-3,-1,-2,3,0,-1,5,-10,-3,1,-5,0,2,-1,17,-1,1,-5,-1,0,3,-4,12,-3,-8,1,5,-5 => (50)
-3,-3,-5,-1,-2,0,1,-1,-2,5,-26,6,-1,5,10,1,0,-1,-1,-1,7,0,17,-4,-8,0,2,-12 => (50)
0,0,3,-6,2,0,6,-13,-10,2,0,-5,1,5,38,-2,6,-9,1,3,8,-1,-8,6,-7,-3,19,0 => (50)
-4,-4,1,20,-2,0,-1,2,3,4,-29,-5,-5,6,34,-4,0,-11,-4,3,-7,0,-7,-14,-16,1,12,3 => (75)
-7,0,-2,9,0,-9,8,-10,-8,1,7,-3,5,-1,36,5,-10,-10,-2,-11,-2,-2,13,-5,12,9,-4,-9 => (94)
-11,-6,-3,20,-7,1,-3,12,-2,-2,-27,-1,1,5,22,1,-11,-5,-1,-6,-7,2,11,-9,11,7,-2,-1 => (75)
-7,-6,-7,17,-5,-1,8,-6,3,3,-16,4,-2,1,14,1,-1,-3,-1,0,2,-4,21,-6,-5,2,7,-7 => (50)
-1,2,-2,-4,-2,1,3,-7,-8,7,-32,5,0,5,24,-2,0,-3,2,2,13,-1,15,-2,-20,-2,12,-14 => (50)
-5,-3,-1,17,-1,0,-3,9,9,0,-37,2,-5,3,-2,1,0,0,0,5,0,1,9,-6,-9,0,15,0 => (75)
-6,1,-2,-8,-5,0,3,-5,-21,2,-13,5,5,4,36,6,-11,-7,0,-7,8,-1,28,-2,-1,2,0,-11 => (94)
-2,0,-7,0,-2,-2,0,3,0,3,-35,6,-2,2,14,-1,0,1,1,-4,11,-1,19,-4,-14,4,6,-12 => (50)
-4,-4,-2,6,-3,-4,13,-18,-2,8,-25,1,1,4,55,0,-1,-11,-1,4,14,-4,24,-6,-15,0,17,-13 => (75)
-8,0,4,2,-5,3,2,5,-7,3,-19,2,-1,7,24,-2,-7,-3,-3,8,1,1,21,-1,-1,-2,15,4 => (75)
-9,-4,-2,9,-9,0,0,5,-7,2,-19,4,6,3,27,6,-12,-7,-3,-12,-2,1,26,-7,12,7,-8,-4 => (94)
-8,-7,2,18,-6,0,9,-7,-6,-5,21,-5,6,-2,46,2,-9,-11,-1,-3,-11,2,5,-5,25,6,3,6 => (75)
-10,-6,-6,17,-7,-4,4,-3,-7,0,-6,-5,4,-2,28,2,-16,-12,-3,-18,-3,-3,11,-5,11,9,-8,-11 => (75)
-1,-1,-3,0,1,1,-3,8,-4,-3,-35,6,-2,2,-10,1,-3,8,0,-4,7,-2,17,-1,-15,0,0,-11 => (50)
-4,-6,-7,20,-9,1,-4,6,5,3,-34,2,-2,0,34,1,-6,-12,-2,-9,-1,0,24,-16,12,5,-10,-7 => (94)
-8,-11,1,5,-4,-1,5,-7,-15,-1,15,-3,4,2,33,4,-8,-7,-1,-2,-1,-1,15,0,8,1,4,0 => (75)
-2,-1,-1,21,-1,-6,2,1,8,-1,-2,-2,-3,0,12,-1,6,-10,-1,2,-8,2,-7,-12,44,1,5,6 => (75)
-3,-4,3,1,-1,-1,5,-3,-2,1,-6,-4,-2,0,6,3,-4,-1,0,-1,6,-4,4,8,-5,1,7,-5 => (50)
3,0,2,-11,3,0,4,-11,-7,3,-6,3,0,5,21,-2,10,-4,0,5,11,-1,3,2,-14,-2,14,-7 => (50)
-5,-5,-4,19,0,-4,5,-1,4,-1,11,-5,-2,-5,-8,0,-4,1,3,-6,-6,-2,-4,-2,12,4,-7,1 => (50)
-6,-13,-15,42,-3,-6,7,-7,17,0,-6,1,-4,-11,5,5,5,-6,2,-4,-10,-1,13,-18,15,1,-8,-4 => (50)
-10,-6,-2,16,-9,1,6,-7,-9,2,-3,-3,4,2,55,2,-12,-13,0,-8,-3,-1,21,-8,15,6,2,-6 => (94)
-6,-2,-3,4,-7,0,0,-7,-6,2,-4,2,5,1,33,4,-7,-8,0,-9,0,-2,17,0,17,4,-8,-8 => (94)
-12,-7,1,10,-7,1,3,-6,-10,4,-19,-2,1,4,54,0,-10,-15,-1,-8,3,0,17,-10,8,6,6,-10 => (94)
-6,-4,1,3,-6,0,7,-14,-15,0,10,-2,5,3,52,4,-8,-13,-1,-3,-1,-2,9,-4,10,-1,10,-8 => (94)
-12,1,-2,16,-10,-2,3,2,-5,1,-9,1,5,2,31,2,-14,-9,0,-6,-6,1,26,-7,14,10,0,0 => (75)
-7,-6,2,9,-5,0,6,-18,-11,0,20,-6,3,0,70,3,-9,-19,3,-8,-11,-3,0,-7,25,5,6,0 => (94)
-8,-3,-1,-1,-9,5,0,1,-12,2,-22,-3,5,5,39,2,-16,-10,-1,-14,2,-1,22,-5,4,5,0,-10 => (94)
-6,-4,1,4,-7,1,0,-4,-11,1,2,0,3,2,36,2,-13,-7,-1,-9,-3,0,10,-3,12,3,0,-4 => (94)
